Table B holds the same points as the rows below, measured another way and shuffled. Each row below is followed by which row of B it is.
(in the rows, 100 means zero)
B, 23 rows:
[[138 101 115 103 104  80  95 101  87  75 102  72  98  70  99 105  87  86]
 [125  80 118 126  67  81 105 103 115  89  97  64  97  89 106  99  85  80]
 [ 48 111 116 117 142 113 102  81 102 105  92  61 120 122  87  86 142  72]
 [110 111 112 114 102 109 108  88 103  93  84  79  89 116  98  90  99  81]
 [186 104 109  84  71  49  98 121  60  61 112  91  47  29  84 136  50  93]
 [ 98 112 113 109 125 115 105  87  99  92  98  74 110 103  91  90  96  77]
 [116  79  97 112  77 115  96  98 107 107  73 109  84 139 124  79 123 103]
 [180 116  94  66  80  61  96 112  52  67 107 114  59  45  90 133  43 108]
 [ 96 121 121  91 144  97 106  99  87  84 121  82 123  85  89 106  85  94]
 [ 86 108  89  83 115 133 103  91  86 116 106 137 108 142 107  81 110 116]
 [150 108 113  95 109  72  94 111  87  70 110  78 107  77 102 100  65  94]
 [131 125 114  98 115  99 108  94  83  79  94  68  71  77  86 111  77  79]
 [136 107 118 110 120  73  95 105  93  73 110  66 123  74 100  96  79  78]
 [133 109  99  83 104  98  90  97  81  92  93 117  81 110 109  95  94 110]
 [156 120 125  86 131  73 100 110  77  61 122  68 117  52  90 105  59  91]
 [167 111 100  81  85  73  91 108  67  76 101 110  63  66  95 117  63 103]
 [ 87 138  95  56 148 119  93  88  67 108 114 132  82  97  89 112 103 108]
 [112  95 133 127 109  75  99  99  98  84  97  46 106  74  91 100  96  76]
 [114 117 109  91 120  99  95  93  84 101  90  94  83  87  89 100 109  90]
 [136 104 124 127 108  63  95 115  93  71 113  47 112  57  89 102  85  81]
 [ 56 118 109  95 140 109  95  85  87 114  95  86 102 109  93  99 141  81]
 [ 31  98 117 127 125 155 117  72 126 120  96  77 133 153  97  74 143  79]
 [152 116 121  88 111  81  95 112  76  71 110  87  99  63  91 108  70  92]]
Rows of B count from 0, top down.

[106  93 108 118 100 107 105 103 110 106  99  98  86  70 100 101 104  93] : 18
[112 104  86  94 105  96 112 123  78  95  91 103  87  91  91  96 117 108] : 9
[ 99 103 103 109 108 103  91  63 105  99 104 116  99 103 101 103  94  90] : 12
[ 86  94 122 106  93 110 109  77 114 113 111  98 113  74 111 103  94  18] : 7
[114  98 100 125 109 101  96 132 114  95  99 107  80  77  96  96 111 118] : 20
[112  97 107 118 107 101 107  87  92 115  94 108  90  88 101 103  96 115] : 5
[ 94 104  98 108 105  99  97  58  99 100 103 113 101 105  99 102 103  78] : 10
[108  96 103 114  94  96 108  84  89 113  92  90  92  93 100 102  97 112] : 3
[ 84  92 125 113  92 114 100  74 128 112 116  97 117  77 117 107  83  18] : 4
[109 105 101 112 118 103  96 105 100  95 103 133  92  91 104 100  99  82] : 8
[116  97  99 124 109  97  98 114 109  99  95 106  79  83  95  99 103 144] : 2
[100  97  91 109  93  97 105  90  90  98  95  92  92  90  92  99 117  91] : 13
[104 103 108 112 114 110  93  62 100 100 106 132  98  96 105 103  94  61] : 14
[100  95  86  94  81  85 104  90  92  97  91  66  90 102  91  98 110 129] : 6
[102  98 111 113 102 101  94  69 117 106 102 103  95  95 102 104  82 108] : 17
[ 93  98 100  99  92  93  97  65 101 107 100  84 106 111 106 106  83 111] : 1
[ 98  99 105 113 102 101  98  70 109 105 102 103  97  95 100 102  96  89] : 0
[113 101 107 119 112 107 110 142 110 101 100 118  85  69  91  91 124  65] : 16
[ 91  95 111 109  92 104 106  76 107 108 105  93 105  82 105 102 101  43] : 15
[124  99  95 102 107  91 107 122  88 106  85 100  80  98  95  99  92 169] : 21
[100 101 109 112 109 107 100  70 105 105 104 117  99  91 103 102 100  64] : 22
[106  92 121 126 100 109 110  84 104 123 100 101  95  74 108 104  89  80] : 11
[ 97 100 109 117 105 106  85  60 110 102 109 116 102  99 110 107  86  94] : 19
